Here is a tiny trained network, its code and every weight. The questions are about switching its units off for an input and a class, where a switched-off unit gives its printed mean instead of its output.

import numpy as np


def w(rows, s, z=0):
    codes = np.array(rows[::2]) - 128.0
    scale = np.full(codes.shape[1], s)
    scale[-1] = z or s
    return codes * scale


def f(y):
    return np.maximum(y, 0)


def log_softmax(a):
    a = a - a.max(-1, keepdims=True)
    return a - np.log(np.exp(a).sum(-1, keepdims=True))


def net(x, mask):
    res = np.array(x, float).reshape(1, 5) / 4 @ E
    y = f(res @ A[0][:, :-1].T + A[0][:, -1])
    res = res + np.where(mask, y, B[0][:, -1]) @ B[0][:, :-1]
    return log_softmax(res[-1] @ U[:, :-1].T + U[:, -1])


A, B = {}, {}
E = w([
[158,121,134,149,126,153,142,140,140,120,151],'x0',
[177,147,35,201,148,18,137,20,211,167,215],'x1',
[45,131,216,214,116,168,64,64,235,23,100],'x2',
[231,103,232,63,188,33,187,165,254,77,23],'x3',
[122,21,163,215,76,42,225,92,29,45,71],'x4',
],0.0077)
A[0] = w([
[66,54,85,153,57,129,124,107,45,79,164,33],'n0',
[181,92,85,51,108,70,178,170,46,215,167,21],'n1',
[145,124,112,183,54,151,74,125,86,145,136,81],'n2',
[133,205,131,87,148,155,44,138,166,153,150,106],'n3',
[93,82,104,203,33,83,196,125,118,50,74,108],'n4',
[32,165,190,212,97,131,74,54,222,111,113,91],'n5',
[132,184,112,65,146,150,51,160,254,198,160,101],'n6',
[142,151,90,83,120,120,150,128,81,173,155,95],'n7',
[132,117,47,160,131,32,150,67,196,135,185,77],'n8',
[229,98,184,52,197,27,169,167,248,64,9,12],'n9',
[65,128,174,183,102,192,87,91,182,46,109,34],'n10',
[123,99,116,158,123,50,181,86,151,128,180,80],'n11',
[79,123,73,202,118,154,146,120,81,141,112,47],'n12',
[51,171,46,146,96,232,23,104,104,174,200,5],'n13',
[98,122,181,78,162,209,121,163,96,96,117,49],'n14',
[154,201,58,143,185,95,106,73,212,134,181,139],'n15',
[73,101,193,82,82,212,166,198,64,115,56,156],'n16',
[101,178,198,85,127,191,87,234,130,155,117,121],'n17',
[124,1,171,202,81,18,189,88,13,61,94,226],'n18',
[240,150,65,75,138,102,176,173,33,161,137,91],'n19',
[57,153,117,180,110,115,65,122,202,98,100,44],'n20',
[80,247,85,89,137,198,49,144,167,145,208,149],'n21',
[178,168,102,147,106,39,55,15,178,156,195,105],'n22',
[137,170,144,60,188,120,104,171,206,128,143,109],'n23',
[72,87,127,183,136,170,55,93,208,49,112,80],'n24',
],0.0081,0.0018)
B[0] = w([
[165,162,144,68,68,93,157,50,63,139,212,182],'n0',
[189,210,102,186,175,115,83,201,172,179,40,189],'n1',
[122,160,156,102,80,115,136,101,109,115,171,160],'n2',
[62,87,141,117,178,175,172,119,205,188,103,175],'n3',
[113,140,125,132,207,157,195,98,209,168,136,193],'n4',
[188,166,117,228,188,75,51,208,139,177,68,200],'n5',
[49,74,145,124,148,102,221,55,192,211,130,193],'n6',
[166,182,141,180,149,72,81,181,151,135,74,163],'n7',
[89,75,88,38,106,188,79,210,85,50,123,182],'n8',
[165,219,211,76,2,47,135,76,69,95,243,252],'n9',
[179,184,81,201,142,112,92,188,154,142,42,190],'n10',
[88,71,108,103,93,151,95,125,108,65,115,166],'n11',
[166,131,179,100,73,83,162,95,109,150,199,166],'n12',
[154,165,187,107,20,53,164,87,23,135,181,209],'n13',
[93,93,84,112,94,170,50,191,95,45,98,171],'n14',
[98,69,76,56,85,230,83,170,99,52,78,181],'n15',
[93,70,61,70,113,180,65,154,70,50,107,200],'n16',
[51,49,91,43,94,204,90,131,144,93,67,186],'n17',
[29,72,95,103,218,194,255,50,208,181,115,234],'n18',
[222,165,71,188,203,79,81,193,164,185,59,188],'n19',
[147,166,92,174,132,83,115,157,165,138,71,169],'n20',
[90,94,199,145,200,104,238,72,164,153,159,199],'n21',
[74,121,22,51,89,196,84,157,111,36,104,184],'n22',
[131,95,182,166,165,100,193,49,158,169,196,177],'n23',
[212,196,142,177,142,84,108,162,122,166,80,188],'n24',
],0.008,0.02)
U = w([
[60,52,140,142,189,178,212,63,181,181,130,252],'0',
[77,44,80,67,80,235,47,202,71,10,81,162],'1',
[205,214,113,218,178,87,48,213,138,184,66,69],'2',
[159,198,194,100,36,74,141,70,59,113,231,9],'3',
],0.011,0.0034)

Each question gives the input, the list of numbers given to net, and the class t.
The units are the neurons (one row each of A and B). Each row of codes is followed by its name. A weight is (code - 128) times the scale printed after its matrix; where a second scale follows, it is the last column's (A, B and U).
mask holds one flag per neuron, in row order. A switched-off neuron (its flag False) gives its mean, the last column of its row in B, instead of its output. The means were averaged over made-up inputs and are rounded, as every weight is.
A unit's drop is (log p(t) with every unit on - log p(t) with that unit switched off) / (log p(t) with every unit on - log p(t) with every unit switched off).
The circuit of an input: a set's keep is (log p(t) with only the set's units on - log p(t) with every unit switched off) / (log p(t) with every unit on - log p(t) with every unit switched off). Starting from the 12 units with the biggest drops (on a tie, the unit counted first), units are removed one at a time, each time the one whose removal leaves the highest keep (on an exact tie, the one counted first), for as long as the keep stays at least 0.8.
units of the circuit, in order: the units of the circuit, biggest drop first
unit that matters most: the unit with the biggest drop
top k neurons: the k neurons with the biggest drops, biggest first
drop of u: that unit's drop, to one decimal
input [-3,-2,2,4,1], class 3: units of the circuit, in order => (n9)
input [6,5,-7,8,2], class 3: top 3 neurons => (n9 n5 n10)
input [4,8,-8,4,0], class 1: top 4 neurons => (n8 n15 n22 n11)
input [-4,8,1,7,-6], class 1: top 3 neurons => (n15 n22 n8)
input [1,8,6,-7,-2], class 1: top 3 neurons => (n22 n15 n8)
input [-5,-2,2,-6,-7], class 0: top 3 neurons => (n9 n21 n3)
input [-3,7,-8,-7,-7], class 2: top 4 neurons => (n1 n19 n7 n18)
input [-6,-7,5,4,-8], class 0: top 3 neurons => (n6 n23 n21)
input [-2,0,-8,-8,0], class 2: top 4 neurons => (n1 n19 n9 n7)
input [-2,-1,5,-3,4], class 2: top 2 neurons => (n5 n10)
input [-2,3,-7,-6,-2], class 2: top 3 neurons => (n1 n19 n9)
input [1,7,-6,-6,3], class 1: top 3 neurons => (n8 n22 n9)
input [-6,7,-8,0,-2], class 2: top 4 neurons => (n1 n19 n7 n16)
input [8,-5,-6,1,0], class 2: top 3 neurons => (n19 n1 n15)
input [7,4,8,1,5], class 2: unit that matters most => n5
input [1,8,8,6,-2], class 1: top 2 neurons => (n15 n22)
input [1,1,-8,-7,8], class 0: top 2 neurons => (n18 n5)
input [5,2,4,8,5], class 3: drop of n9 => 6.1
input [5,-6,-1,2,8], class 0: drop of n18 => 4.6
input [-6,4,-5,-1,0], class 2: unit that matters most => n1
input [2,-7,-5,-8,-3], class 3: drop of n15 => 0.7
input [-7,-6,8,1,-3], class 2: drop of n5 => 0.4
